Below are the code and all the weights of a small trained network. Each question names an input and a class and asks about switching units off, where a switched-off unit gives its printed mean instead of its output.

import numpy as np


def w(rows, s, z=0):
    codes = np.array(rows[::2]) - 128.0
    scale = np.full(codes.shape[1], s)
    scale[-1] = z or s
    return codes * scale


def f(y):
    return y / 2 * (1 + np.tanh(0.7978845608 * (y + 0.044715 * y**3)))


def log_softmax(a):
    a = a - a.max(-1, keepdims=True)
    return a - np.log(np.exp(a).sum(-1, keepdims=True))


def net(x, mask):
    res = np.array(x, float).reshape(1, 6) / 4 @ E
    y = f(res @ A[0][:, :-1].T + A[0][:, -1])
    res = res + np.where(mask, y, B[0][:, -1]) @ B[0][:, :-1]
    return log_softmax(res[-1] @ U[:, :-1].T + U[:, -1])


A, B = {}, {}
E = w([
[203,90,176,158,159,185,47,196,73],'x0',
[145,116,124,106,138,164,169,110,137],'x1',
[132,136,128,128,110,107,137,140,92],'x2',
[92,210,171,249,70,187,137,101,111],'x3',
[194,179,182,135,97,92,167,164,211],'x4',
[145,138,117,131,121,112,115,117,109],'x5',
],0.011)
A[0] = w([
[80,125,165,94,130,134,114,105,90,5],'neuron 0',
[154,60,93,86,197,103,103,184,152,93],'neuron 1',
[185,105,213,134,143,184,115,254,92,141],'neuron 2',
[198,178,182,91,59,126,115,176,202,120],'neuron 3',
[97,80,86,58,143,74,100,163,135,98],'neuron 4',
[77,120,120,89,206,124,127,121,46,49],'neuron 5',
[89,140,169,165,113,115,120,155,99,137],'neuron 6',
[20,87,77,106,151,169,96,141,49,82],'neuron 7',
[79,176,124,175,141,155,117,138,107,48],'neuron 8',
[41,202,47,80,85,49,186,81,160,172],'neuron 9',
[114,178,148,248,72,200,123,88,144,69],'neuron 10',
[183,151,208,136,112,63,159,170,205,75],'neuron 11',
[145,48,81,31,155,37,138,196,142,79],'neuron 12',
[138,92,118,124,147,127,121,116,154,8],'neuron 13',
[91,179,117,72,106,120,136,83,140,117],'neuron 14',
[63,80,88,146,166,156,106,91,82,98],'neuron 15',
[74,140,87,113,99,111,156,77,170,161],'neuron 16',
[133,158,142,45,95,228,109,162,104,111],'neuron 17',
[147,111,88,68,158,85,128,186,157,87],'neuron 18',
[155,85,185,151,147,132,110,163,58,158],'neuron 19',
[228,126,132,147,165,219,68,209,82,171],'neuron 20',
[174,82,149,143,118,173,124,159,105,144],'neuron 21',
[171,149,162,76,78,93,144,193,182,33],'neuron 22',
[67,150,105,113,110,81,214,121,143,188],'neuron 23',
[83,172,177,173,78,208,166,109,93,86],'neuron 24',
[69,76,114,112,115,157,102,108,101,77],'neuron 25',
[203,156,133,152,146,105,179,159,157,114],'neuron 26',
],0.0089,0.0016)
B[0] = w([
[140,81,139,135,114,124,139,80,91,138],'neuron 0',
[142,169,77,142,56,149,127,192,109,198],'neuron 1',
[83,165,151,77,188,121,77,130,160,222],'neuron 2',
[161,61,182,198,151,69,141,57,77,195],'neuron 3',
[134,168,86,156,74,138,156,166,154,191],'neuron 4',
[182,127,133,181,134,115,176,113,83,176],'neuron 5',
[136,138,104,73,118,125,150,134,118,157],'neuron 6',
[192,94,192,207,140,72,165,41,78,210],'neuron 7',
[142,142,87,139,93,178,164,114,150,168],'neuron 8',
[61,61,175,37,177,42,68,176,172,247],'neuron 9',
[170,187,62,114,33,198,115,211,131,235],'neuron 10',
[195,66,215,194,151,127,176,1,48,198],'neuron 11',
[144,179,40,122,47,176,172,177,142,228],'neuron 12',
[134,129,117,132,105,128,129,128,153,133],'neuron 13',
[93,118,98,101,172,120,115,136,163,169],'neuron 14',
[174,79,234,204,163,153,190,27,84,192],'neuron 15',
[78,100,151,59,149,81,60,157,177,192],'neuron 16',
[120,103,109,104,147,112,132,115,153,149],'neuron 17',
[175,189,67,135,54,210,151,184,94,183],'neuron 18',
[76,121,189,96,132,92,53,136,115,186],'neuron 19',
[15,78,122,79,195,74,41,191,209,233],'neuron 20',
[54,99,128,79,144,75,140,154,147,171],'neuron 21',
[156,81,160,176,118,158,183,91,27,177],'neuron 22',
[99,81,104,90,196,102,62,154,130,199],'neuron 23',
[154,175,77,112,54,210,204,171,199,212],'neuron 24',
[158,104,171,231,148,117,184,88,113,167],'neuron 25',
[161,111,184,157,153,131,134,92,117,167],'neuron 26',
],0.007,0.013)
U = w([
[30,110,123,72,207,105,78,154,155,226],'0',
[147,189,53,135,30,195,173,168,130,9],'1',
[168,97,167,201,162,131,177,9,81,122],'2',
],0.015,0.0011)

Each question gives the input, the list of numbers given to net, and the class t.
The units are the neurons (one row each of A and B). Each row of codes is followed by its name. A weight is (code - 128) times the scale printed after its matrix; where a second scale follows, it is the last column's (A, B and U).
mask holds one flag per neuron, in row order. A switched-off neuron (its flag False) gives its mean, the last column of its row in B, instead of its output. The means were averaged over made-up inputs and are rounded, as every weight is.
A unit's drop is (log p(t) with every unit on - log p(t) with that unit switched off) / (log p(t) with every unit on - log p(t) with every unit switched off).
most important unit: the unit with the biggest drop
top k neurons: the k neurons with the biggest drops, biggest first
drop when u is switched off: that unit's drop, to one decimal
input [8,8,-5,8,-1,-4], class 0: most important unit	neuron 20
input [2,2,-5,-7,-7,2], class 1: top 3 neurons	[neuron 12; neuron 1; neuron 4]
input [5,8,-6,-1,-6,8], class 2: top 4 neurons	[neuron 15; neuron 7; neuron 9; neuron 5]
input [5,5,-2,-7,4,-7], class 1: top 2 neurons	[neuron 12; neuron 18]
input [-7,-3,3,2,7,7], class 0: top 3 neurons	[neuron 9; neuron 23; neuron 16]
input [7,-7,-2,2,-8,8], class 2: top 4 neurons	[neuron 7; neuron 15; neuron 9; neuron 25]
input [-7,-6,-6,7,0,-6], class 0: top 4 neurons	[neuron 9; neuron 16; neuron 23; neuron 12]
input [-7,-5,8,-8,-5,3], class 1: top 4 neurons	[neuron 12; neuron 18; neuron 4; neuron 20]
input [5,2,1,7,-7,8], class 1: top 3 neurons	[neuron 10; neuron 24; neuron 11]
input [1,-4,1,2,-2,8], class 1: top 2 neurons	[neuron 9; neuron 11]
input [7,7,8,1,7,6], class 0: top 2 neurons	[neuron 20; neuron 2]
input [5,0,-6,-8,8,-6], class 1: top 3 neurons	[neuron 12; neuron 1; neuron 18]
input [-2,8,-1,-4,3,-1], class 1: drop when neuron 26 is switched off	0.0
input [-8,8,8,7,0,1], class 0: most important unit	neuron 9
input [-2,4,4,-4,5,-3], class 2: drop when neuron 22 is switched off	0.1
input [7,6,2,4,5,2], class 0: drop when neuron 20 is switched off	0.2
